Here is a tiny trained network, its code and every weight. The questions are about switching its units off for an input and a class, where a switched-off unit gives its printed mean instead of its output.

import numpy as np


def w(rows, s, z=0):
    codes = np.array(rows[::2]) - 128.0
    scale = np.full(codes.shape[1], s)
    scale[-1] = z or s
    return codes * scale


def norm(h):
    return h / np.sqrt((h * h).mean(-1, keepdims=True) + 1e-5)


def f(y):
    return np.maximum(y, 0)


def log_softmax(a):
    a = a - a.max(-1, keepdims=True)
    return a - np.log(np.exp(a).sum(-1, keepdims=True))


def net(x, mask):
    res = np.array(x, float).reshape(1, 7) / 4 @ E
    u = 0
    for l in range(3):
        y = f(norm(res) @ A[l][:, :-1].T + A[l][:, -1])
        res = res + np.where(mask[u : u + 3], y, B[l][:, -1]) @ B[l][:, :-1]
        u += 3
    return log_softmax(norm(res)[-1] @ U[:, :-1].T + U[:, -1])


A, B = {}, {}
E = w([
[129,128,187],'x0',
[116,140,90],'x1',
[211,3,195],'x2',
[182,252,249],'x3',
[72,92,144],'x4',
[137,119,106],'x5',
[254,140,171],'x6',
],0.0096)
A[0] = w([
[75,21,127,2],'0.n0',
[11,87,175,126],'0.n1',
[91,2,238,194],'0.n2',
],0.0092,0.0045)
B[0] = w([
[126,115,100,167],'0.n0',
[184,143,140,194],'0.n1',
[245,123,34,255],'0.n2',
],0.013,0.0066)
A[1] = w([
[93,2,114,27],'1.n0',
[19,18,163,252],'1.n1',
[59,178,103,224],'1.n2',
],0.022,0.0021)
B[1] = w([
[129,6,104,232],'1.n0',
[193,109,40,180],'1.n1',
[50,123,85,253],'1.n2',
],0.019,0.0064)
A[2] = w([
[3,42,151,40],'2.n0',
[193,188,82,78],'2.n1',
[124,49,54,252],'2.n2',
],0.018,0.0036)
B[2] = w([
[174,254,190,167],'2.n0',
[105,194,201,174],'2.n1',
[181,240,35,247],'2.n2',
],0.015)
U = w([
[65,184,188,76],'0',
[232,168,250,170],'1',
[163,163,148,87],'2',
[28,194,83,144],'3',
[191,107,8,221],'4',
[117,62,155,1],'5',
],0.016,0.0096)

Each question gives the input, the list of numbers given to net, and the class t.
The units are the neurons (one row each of A and B). Each row of codes is followed by its name. A weight is (code - 128) times the scale printed after its matrix; where a second scale follows, it is the last column's (A, B and U).
mask holds one flag per neuron, layer by layer. A switched-off neuron (its flag False) gives its mean, the last column of its row in B, instead of its output. The means were averaged over made-up inputs and are rounded, as every weight is.
A unit's drop is (log p(t) with every unit on - log p(t) with that unit switched off) / (log p(t) with every unit on - log p(t) with every unit switched off).
The circuit of an input: a set's keep is (log p(t) with only the set's units on - log p(t) with every unit switched off) / (log p(t) with every unit on - log p(t) with every unit switched off). Starting from all 9 units, units are removed one at a time, each time the one whose removal leaves the highest keep (on an exact tie, the one counted first), for as long as the keep stays at least 0.8.
units of the circuit, in order: the units of the circuit, biggest drop first
unit that matters most: the unit with the biggest drop
k most important neurons: the k neurons with the biggest drops, biggest first
k most important neurons of layer l: the k neurons of layer l with the biggest drops, biggest first
drop of u: that unit's drop, to one decimal
input [4,-2,-6,-5,-7,-8,2], class 3: most important neuron => (0.n2)
input [2,-8,-7,-4,-2,3,2], class 3: units of the circuit, in order => (0.n2, 1.n2)
input [1,-3,-1,4,1,4,-1], class 3: 4 most important neurons => (0.n2, 1.n0, 0.n1, 2.n1)
input [2,-2,-2,-2,-8,8,3], class 1: 3 most important neurons => (1.n0, 1.n2, 2.n1)
input [1,-7,-3,0,5,-3,5], class 1: units of the circuit, in order => (1.n0, 1.n2, 2.n2)
input [-2,-2,0,1,-5,-7,-5], class 3: 2 most important neurons => (0.n2, 1.n2)
input [1,-5,-7,2,6,-1,-2], class 0: units of the circuit, in order => (0.n2, 2.n2, 1.n0)
input [3,4,-1,-1,-6,7,4], class 1: 3 most important neurons => (1.n0, 1.n2, 2.n2)
input [4,-1,1,6,-4,6,-7], class 0: 4 most important neurons => (2.n2, 1.n0, 0.n2, 1.n1)
input [-2,4,-1,6,3,5,-1], class 3: 3 most important neurons => (0.n2, 1.n0, 2.n1)
input [1,6,0,3,-5,-4,5], class 1: 2 most important neurons => (2.n2, 1.n2)
input [-6,1,-1,8,-6,-6,-7], class 3: 2 most important neurons of layer 1 => (1.n2, 1.n0)
input [3,4,-2,-1,0,-6,6], class 1: 3 most important neurons => (1.n0, 1.n2, 2.n2)
input [-8,3,-2,3,-8,6,8], class 1: unit that matters most => 2.n2
input [-8,-7,-3,-2,-5,-4,4], class 2: 2 most important neurons of layer 2 => (2.n1, 2.n0)
input [-6,-2,-3,6,-7,-2,-2], class 3: 2 most important neurons of layer 0 => (0.n2, 0.n1)
input [-6,6,-5,-2,-8,0,-7], class 3: 2 most important neurons => (0.n2, 1.n2)
input [6,2,3,1,-3,0,2], class 1: 2 most important neurons of layer 1 => (1.n0, 1.n2)
input [-5,7,-8,4,-5,6,4], class 3: drop of 1.n2 => 0.2
input [-1,-1,6,0,-1,-3,6], class 1: drop of 2.n2 => 0.3
input [-5,-8,-8,0,1,-1,1], class 3: drop of 0.n2 => 0.2
input [-4,0,3,5,6,-2,1], class 1: drop of 1.n0 => 0.8
